Below are the code and all the weights of a small trained network. Each question names an input and a class and asks about switching units off, where a switched-off unit gives its printed mean instead of its output.

import numpy as np


def w(rows, s, z=0):
    codes = np.array(rows[::2]) - 128.0
    scale = np.full(codes.shape[1], s)
    scale[-1] = z or s
    return codes * scale


def norm(h):
    return h / np.sqrt((h * h).mean(-1, keepdims=True) + 1e-5)


def f(y):
    return np.maximum(y, 0)


def log_softmax(a):
    a = a - a.max(-1, keepdims=True)
    return a - np.log(np.exp(a).sum(-1, keepdims=True))


def net(x, mask):
    res = np.array(x, float).reshape(1, 4) / 4 @ E
    u = 0
    for l in range(4):
        y = f(norm(res) @ A[l][:, :-1].T + A[l][:, -1])
        res = res + np.where(mask[u : u + 5], y, B[l][:, -1]) @ B[l][:, :-1]
        u += 5
    return log_softmax(norm(res)[-1] @ U[:, :-1].T + U[:, -1])


A, B = {}, {}
E = w([
[8,80,76,151,207,123,68],'x0',
[221,72,141,114,232,254,91],'x1',
[38,70,185,89,2,255,122],'x2',
[93,128,90,137,148,204,227],'x3',
],0.0013)
A[0] = w([
[85,46,151,117,34,210,167,106],'0.n0',
[218,132,253,153,153,179,172,102],'0.n1',
[111,107,86,142,86,91,135,172],'0.n2',
[222,97,169,76,87,84,211,12],'0.n3',
[160,120,195,14,98,56,16,5],'0.n4',
],0.0029)
B[0] = w([
[146,138,188,134,165,81,130,251],'0.n0',
[103,160,73,103,97,155,97,215],'0.n1',
[146,158,90,64,135,158,126,203],'0.n2',
[96,239,140,148,82,150,133,156],'0.n3',
[156,84,123,253,107,142,90,163],'0.n4',
],0.0048,0.0022)
A[1] = w([
[87,97,65,83,196,194,68,111],'1.n0',
[106,167,144,150,137,169,235,106],'1.n1',
[127,114,123,68,67,66,151,85],'1.n2',
[137,184,61,170,177,133,164,50],'1.n3',
[118,81,69,175,111,187,254,2],'1.n4',
],0.0036,0.0016)
B[1] = w([
[185,174,67,24,101,149,10,253],'1.n0',
[134,110,110,220,129,99,18,198],'1.n1',
[85,53,36,153,163,155,236,188],'1.n2',
[104,88,243,90,129,23,130,199],'1.n3',
[207,52,168,245,53,81,3,156],'1.n4',
],0.0032,0.0021)
A[2] = w([
[160,127,146,129,213,78,175,3],'2.n0',
[212,160,179,157,72,167,201,68],'2.n1',
[69,33,238,109,83,183,138,60],'2.n2',
[148,68,133,254,131,115,86,83],'2.n3',
[160,154,138,143,141,60,63,131],'2.n4',
],0.0045,0.0026)
B[2] = w([
[117,124,230,40,149,60,179,154],'2.n0',
[48,205,82,145,125,141,96,190],'2.n1',
[156,142,187,86,224,3,185,197],'2.n2',
[56,58,211,201,29,151,87,179],'2.n3',
[90,108,198,117,125,164,174,252],'2.n4',
],0.0056,0.003)
A[3] = w([
[2,56,62,86,181,87,43,39],'3.n0',
[66,52,66,182,55,45,186,109],'3.n1',
[192,102,117,55,50,117,106,226],'3.n2',
[79,38,29,128,68,68,221,3],'3.n3',
[87,184,75,72,125,127,59,157],'3.n4',
],0.0042,0.002)
B[3] = w([
[109,232,124,194,28,127,187,237],'3.n0',
[194,42,120,140,186,231,28,238],'3.n1',
[135,50,108,160,177,108,167,212],'3.n2',
[253,63,69,31,209,225,80,182],'3.n3',
[133,144,51,138,106,105,175,253],'3.n4',
],0.0051,0.0024)
U = w([
[60,133,223,42,222,27,218,216],'0',
[40,249,19,185,38,163,183,185],'1',
[213,51,17,41,208,216,69,108],'2',
[27,33,230,254,36,186,56,4],'3',
],0.0064,0.003)

Each question gives the input, the list of numbers given to net, and the class t.
The units are the neurons (one row each of A and B). Each row of codes is followed by its name. A weight is (code - 128) times the scale printed after its matrix; where a second scale follows, it is the last column's (A, B and U).
mask holds one flag per neuron, layer by layer. A switched-off neuron (its flag False) gives its mean, the last column of its row in B, instead of its output. The means were averaged over made-up inputs and are rounded, as every weight is.
A unit's drop is (log p(t) with every unit on - log p(t) with that unit switched off) / (log p(t) with every unit on - log p(t) with every unit switched off).
The circuit of an input: a set's keep is (log p(t) with only the set's units on - log p(t) with every unit switched off) / (log p(t) with every unit on - log p(t) with every unit switched off). Starting from the 12 units with the biggest drops (on a tie, the unit counted first), units are removed one at a time, each time the one whose removal leaves the highest keep (on an exact tie, the one counted first), for as long as the keep stays at least 0.8.
circuit, biggest first: the units of the circuit, biggest drop first
most important unit: the unit with the biggest drop
top k neurons: the k neurons with the biggest drops, biggest first
k most important neurons of layer l: the k neurons of layer l with the biggest drops, biggest first
input [-5,-8,7,4], class 2: circuit, biggest first	[1.n2 3.n1 3.n3]
input [4,-2,-3,5], class 3: top 3 neurons	[0.n0 0.n1 1.n4]
input [-6,-5,1,8], class 3: most important unit	1.n1
input [3,-6,-5,-4], class 2: top 2 neurons	[0.n0 1.n2]
input [4,5,-6,-8], class 3: circuit, biggest first	[2.n3 0.n2]
input [-6,6,-5,1], class 1: top 3 neurons	[0.n1 2.n1 0.n0]
input [3,-3,6,-6], class 0: top 2 neurons	[2.n2 1.n1]
input [6,5,7,-3], class 0: top 3 neurons	[2.n2 0.n0 0.n1]
input [-8,-7,8,3], class 0: top 2 neurons	[2.n2 0.n0]
input [5,0,-3,6], class 3: circuit, biggest first	[1.n4 2.n3]
input [-5,-1,-4,2], class 1: top 2 neurons	[0.n3 2.n2]
input [6,-8,-2,-4], class 2: top 2 neurons	[3.n3 3.n1]
input [0,-3,-2,-3], class 2: top 2 neurons	[0.n0 0.n2]
input [8,8,-4,-6], class 1: top neuron	[3.n0]
input [1,6,3,7], class 3: top 4 neurons	[1.n4 1.n1 0.n2 2.n3]
input [-2,0,4,4], class 0: top 4 neurons	[0.n0 2.n2 0.n4 1.n4]
input [-8,8,5,0], class 1: circuit, biggest first	[2.n1 3.n1]
input [8,2,8,8], class 0: top 4 neurons	[2.n2 0.n0 0.n1 2.n1]
input [6,1,-6,-7], class 3: 3 most important neurons of layer 2	[2.n4 2.n2 2.n1]
input [0,1,-4,6], class 3: most important unit	1.n4
input [-6,-3,6,-6], class 0: 2 most important neurons of layer 1	[1.n0 1.n1]
input [5,-8,-6,-4], class 2: 2 most important neurons of layer 1	[1.n0 1.n2]
input [-5,2,-4,7], class 3: 2 most important neurons of layer 1	[1.n1 1.n4]
input [-8,2,6,4], class 1: 3 most important neurons of layer 2	[2.n1 2.n4 2.n0]
input [-5,0,1,8], class 3: 2 most important neurons of layer 1	[1.n1 1.n4]
